[ 99 159 109  78 150 157 141 156  97 126 148 130 116 151 158 119 116  96
 133  83  86 160 144 157 156 175 118 167 117 131 144 178 179 107 122 167] = j_318
[ 76 138 100  87  82  78 124  90  98 180  83 132  82 168  83 133 180 145
 126 135  76 131 146 152 101 105 164 138 144 175 127 177 165  83  96 103] = j_504
[146 142 155 104 130 102 172 112 111 107 168 131 115 120 116 142 166 101
 116 104 105 130 122 141  89 120  80  99  99 159 111  78 147  84 167 118] = j_76
[129 110 145 174 131 108  82 152 137 160 106 140 144 155 118  94 116  96
  81 124 129  76  95 148 122 159 143 116 103  96 120 122 113 169  93 172] = j_102
[163 164  90  91 156 149  92 147  79 132  87 180 176 109  78 124 168 126
 127 130 175 162 151 113 158 165 118 173 144 129 116 150 169  87 139 158] = j_868
[177  82 103  85 125  91 162 166 138 128 109 162 112 132 148 105 118 149
  83 177  94  98  99 142 114 118  85 133 122 157 163 175 103  82 101  99] = j_508
[140  99 134  92 153 177 153 100 116 115 130 110 102 180 122 162  83 138
 133  84 168  95 178 140 147 163  82 108 146 114  91 168 179 103 147 155] = j_497
[122 155 126 105 174  97 136  89 121 170  98  89  83 177  91  84 103 156
 137 177  80 102 134 173 107 165 179 129 150 147 140  83 132 112  96 176] = j_101
[ 78  76 167 108 128 154  80 153  80 163  96 115 129 170 175 123  80 119
 132  81 109 105  93  80 136 158 149 120 118  81 177 141 136 108 105 165] = j_738
[165 167 164 100 130 166 170  87 122 153 180  93 169 161 109 167  85 175
  80 125 172 108  77 126 100 177  77  95  89  86  96 108 111 112  83 152] = j_259
[116 122 121 107 128 144 133 163 144 107 134 124 180 140 128 146 108  81
 145 166 150  96 127 125 156 124 145 106  87 111 137  97 122 127 157 103] = j_721
[129 110 179 174 131 108  82 152 137 160 106 140 144 155 118  94 116 161
  81 124 129  76  95 148 122 159 143 116 103  96 120 126 113 169  93 172] = j_680
find: [ 99 159 111  78] => j_76
gone j_680: [ 96 126  81 169 140  93  95 148 108 179 160 131 116 129 161 118 103  94
 144  76 110 116 129 106 159  82 172 155 174 137 120 113 124 122 143] => [152]
gone j_76: [130 104 172 131 142 147 104 116 107 141  99 116 146 101 159  89 130 111
 120  78 118 142  99 102 122  84  80 167 155 105 111 166 115 120 112] => [168]
find: [122 155 126 105 174  97] => j_101
gone j_259: [167 177  95 175 125  77 122  80 111  77 112 166  89 100 130  86 170 109
 152  85  87 126 108  96  93 169 172 108 100 167 180 161  83 153 165] => [164]
gone j_259: [ 83 180 177 175 100 100  77  86  87 161  77 165  96 125 108 126 172 111
 167 112  95  80 169  85 130 164 108 152  93 109  89 122 170 167 153] => [166]

[102 141 132 120 125 132  90 126 117 100 115 154 134 168 134 134 143 127
 136 138 155 122 125 142]  j_497
[131 133 111 126 171 145 108 129 144 129 143 130 143 130 132 129 113 108
 155 137 130 135 118 164]  j_101
[103 144 134 121 123 133  88 125 118 102 117 149 136 168 135 134 144 127
 120 139 160 125 125 144]  j_508
[103 118 130 156 128 138 121 142 140 128 117 111 123 121 132 135 113 129
 130 137 108 155 133 158]  j_76
[102 139 133 121 124 132  87 128 115 100 116 149 135 164 139 135 141 128
 137 139 159 122 125 141]  j_259
find: [135 113 129 130 137 108 155] => j_76
gone j_508: [136 133 144 139 149 168 123 135 134  88 118 120 134 160 117 125 144 103
 125 102 125 144 127] => [121]

[104 122 127 139 126]  j_508
[148 133 116 117 124]  j_318
[127 142 125 123 122]  j_102
[139 142 122 104  88]  j_504
gone j_102: [127 122 125 142] => [123]
find: [148 133 116 117] => j_318
find: [104 122 127 139] => j_508
gone j_508: [139 127 104 122] => [126]
find: [139 142] => j_504

[138 126 118 123 160 134 119 169 119 118 123] -> j_76
[138 123 118 137 133 123 126 124 160 155 127] -> j_102
[120 124 171 133 134 119 169 119 160 155 127] -> j_680
find: [138 126 118 123 160 134 119 169] => j_76
gone j_76: [118 126 123 160 119 118 123 119 138 169] => [134]
gone j_680: [124 133 120 169 160 119 127 119 171 155] => [134]
find: [138 126 118 123 160 134 119 169 119 118 123] => j_76
find: [134 119 169 119 160] => j_680
find: [126 118 123 160 134 119 169 119] => j_76
find: [160 134 119 169 119 118 123] => j_76

[120  89 121 145 142 122 113 132 127 130 109 125] : j_508
[128 169 143 106 120 148 147 138 111 116 136 114] : j_76
[108 169 120 106 143 138 136 132 123 129 127 137] : j_318
[139 125 140 143 138 128 169 135 107 150 147 126] : j_738
[136 115 130 157 143 125 136 136 104 118 137 124] : j_101
[136 120 156 138 120 148 147 138 111 116 136 129] : j_721
[139 125 140 143 138 128 169 143 107 150 147 126] : j_259
find: [128 169 143 107] => j_259
gone j_259: [107 126 128 125 139 140 143 143 150 147 138] => [169]
find: [169 143 106 120] => j_76

[119 123 130 132 115 134 101 139 149 135 148 146  99 148 124 112 121 128
 141]  j_721
[109 133 143 129 108 111 145 128 128 135 101 125 108 151 119 134 112 132
 150]  j_497
[122 116 129 121 117 128 146 119 120 137 114 122 133 132 125 123 107 129
 127]  j_504
[120 136 135 109 147 153 124 133 111 122 145 123 132 123 147 144 139 110
 120]  j_508
[131 141 130 141 158 133 122 116 128  91 169 125 145  92 120 134 156 137
  83]  j_76
[108 151 118 132 115 134 101 139 149 135 148 146  99 148 124 137 141 119
 159]  j_259
[131 141 130 141 158 133 122 116 128 126 159 126 133 106 137 140 162 129
 105]  j_101
[ 85 159 176 122 139 144 130 140 124 112 159 116 109 124 136 173 149 119
 138]  j_738
find: [136 135] => j_508
find: [108 151 119] => j_497
gone j_101: [159 106 128 137 141 141 129 130 131 116 133 126 158 162 126 133 140 105] => [122]

[123 130 128 129 123 133 124 118 130 158 149 150] : j_868
[176 126 126 117 175 117 164 155 122 140 149 150] : j_504
[139 162 160 118 139 122 138 133 132 135 142 134] : j_101
[176 126 126 117 154 117 164 155 122 109 105 104] : j_102
[176 126 126 117 175 117 164 155 122 116 105 104] : j_738
[132 160 160 123 132 127 132 133 157 109 168 169] : j_721
[152 130 132 125 151 127 145 142 133 108 113 113] : j_508
gone j_101: [162 135 134 118 132 160 142 139 139 138 122] => [133]
gone j_101: [122 139 132 160 162 134 138 142 118 139 135] => [133]
gone j_508: [127 145 108 151 113 130 142 152 125 133 113] => [132]
find: [122 140 149] => j_504
gone j_102: [154 105 122 176 109 117 104 126 126 117 164] => [155]
gone j_868: [149 123 118 128 158 133 150 130 124 123 130] => [129]

[128 110 129 122 118 123 128 133 138 146] -> j_504
[142 122 110 116 117 110 130 132 130 108] -> j_508
[121 138 156 123 139 123 143  97 119 111] -> j_868
[115 130 167 122 139 124 144  93 123 109] -> j_259
[124 149 121 145 142 149 119 138 118 138] -> j_101
[121 140 156 123 139 123 143  97 119  99] -> j_680
[149 135  83 123 119 118 122 147 125 101] -> j_721
gone j_680: [121 143 123  97  99 156 119 140 123] => [139]
gone j_101: [142 118 121 149 149 124 138 138 145] => [119]

[132 127 123 128 129 116] = j_738
[118 127 132 127 126 167] = j_508
[127 129 124 128 128 127] = j_318
[121 128 134 129 126 123] = j_504
[131 128 121 128 129 114] = j_101
[132 127 123 128 128 116] = j_680
[136 127 127 128 130 122] = j_76
[133 127 130 127 132 123] = j_868
[129 128 116 128 125 159] = j_721
[133 127 132 127 133 125] = j_497
find: [128 128 116] => j_680
gone j_680: [127 128 123 116 128] => [132]
find: [116 128 125] => j_721
gone j_738: [116 127 132 129 123] => [128]

[ 96 141  88 129 117  93 136 130 142 160  92 138 149 161 159 117 158 158
 114 120  89 130  98 137 161  90 142 139  96  90 134 160 113 155 119 157
 138  87  90]  j_318
[103 169  98 154 115 165 160  89 119 128 145 122 129 133 103 138 120 113
 100 103 112 164 125 158 101 150 162 119 143 140 103 111 145 155 100 155
 154  93 160]  j_738
[ 91 120 112 140 122 149  97 129 144 136 145 117 112 113 132  97 149 102
  93 119 167 130 114 169  95  89 150 107 118  88 142 143 113 136 121 165
 114 130 151]  j_76
[132 139 100 127 107 120 164 106 155 130 114 124 152 108  97 109 150 161
  96  99  93 131 138 155  97 137 128 149 116 117  90  99  99 137 117 144
 144  98 128]  j_259
[ 89 131 105 119  99 102 169  97 120 136 107 102 148  92  90 102 107  98
 113 155 110 134  88 146 132  89 142 108 125 147 105 112 146 153 133 116
  91 166 110]  j_504
[103 169  98 154 115 137 160  89 119 128 145 122 129 133 103 138 120 113
 100 103 112 164 125 158 101 150 162 119 143 103 103 111 145 104 100 155
 154  93 160]  j_680
[163 109 108  93 118 115 120 163 117  97 103  88 130 127 113 138  95  87
 116  92  88 137 111 132 101 124 163 140 133 136 127 143 116 160 168 130
 113 123 159]  j_102
[164 138 122 147 139  99 131 123 108  93 123 142 125 104 140  95 114 121
 129 164 169  89  98 107  90 150 105 144 156 151  91  88  99 117 137 165
  88 170 149]  j_497
[ 91 120 112 140 122 149  97 129 144 136 145 117 112 113 132  97 149 102
  93 119 167 130 114 169  95  89 150 107 118  88 142 143 113 136 121 133
  86 130 124]  j_721
find: [ 91 120 112 140 122 149  97 129 144 136 145 117 112 113 132  97 149 102
  93 119 167 130 114 169  95  89 150 107 118  88 142 143 113 136 121 133
  86 130 124] => j_721
gone j_721: [136 118  91 145 149 119  89 144  97  93 143 112 142  95 112 113 169 132
 150 117 167  88 136 120 130  86  97 129 121 102 130 107 113 133 122 124
 149 140] => [114]
find: [103 169  98 154 115 137 160  89 119 128 145 122 129 133 103 138 120 113
 100 103 112 164 125 158 101 150 162 119 143 103 103 111 145 104 100 155
 154  93 160] => j_680
find: [ 99 137 117] => j_259

[116 127 130 129 142  95 101 122 145] : j_868
[114 146 148 139 152 113 120 137 150] : j_102
[144 106 105 124 103 140 139 116 113] : j_680
[132 130 127 115 112 165 148 140 106] : j_721
[108 146 131  77 119 124 105 149  88] : j_76
[118 140 130  87 122  99 108 140  99] : j_101
find: [132 130 127] => j_721
find: [131  77 119 124 105 149] => j_76

[103 139 135 120  84 171 158] : j_101
[109 151 135 100  85 172 155] : j_504
[115 176 115  99 150 149 166] : j_738
[109 151 135 100  85 172 169] : j_76
[ 96 160 127 109 115 169 167] : j_259
[135  99 140  98  86 152 159] : j_497
[111 164 112  91 154 151 164] : j_102
[151 148 138  96  93 152 164] : j_318
[ 97  89 160 165 125 160 110] : j_680
[139 135 153  95  86 158 164] : j_721
[135 142 140  98 104 152 159] : j_508
[113 125 160 110  89 165 160] : j_868
find: [ 97  89 160 165 125 160 110] => j_680
find: [125 160 110  89 165 160] => j_868
find: [103 139 135 120  84 171 158] => j_101
gone j_680: [160  89  97 165 160 110] => [125]
find: [109 151 135 100  85 172 155] => j_504

[ 92 115 136 142 109 131 107 133 145 134 163 100 172 111 120 138 130] = j_497
[145 135 174 172 161 170 135 155 150 158 106 144 136 125 140 133  85] = j_318
[145 121 146 139 135 139 140 144 120 132 107 133 115 134 141 136  98] = j_101
[142 122  95  98 148  95 149 158 145 113 108 138 120 126 141 120 134] = j_738
[145 171 144 140 132 135 144 146 139 108 134 121 122 138 114 115 136] = j_102
[151 150 138 124 142 122 131 130 121 118 125 157 116 145 127 128 129] = j_504
[154 127 107 105 158 107 146 142 131 112 101 144 101 128 140 124 114] = j_868
[128 140 151 159 143 166 133 133 158 162 118 137 151 124 129 120 121] = j_721
[147 153 153 145 158 148 111 116 139 137 122 152 128 134 120 126 112] = j_508
[169 165 176 159 169 170 127 135 147 156 102 175 130 149 128 116 113] = j_76
[106 139 120 144 140 146 121 135 139 132 122 108 134 125 142 131 129] = j_259
find: [150 138 124 142 122 131 130 121 118 125] => j_504
find: [121 146 139 135 139 140 144 120 132] => j_101
find: [131 107 133 145 134 163 100 172 111] => j_497
find: [144 140 146 121 135 139 132 122 108 134] => j_259
find: [116 145] => j_504
gone j_504: [116 129 131 150 121 124 128 125 127 122 145 157 138 142 118 151] => [130]

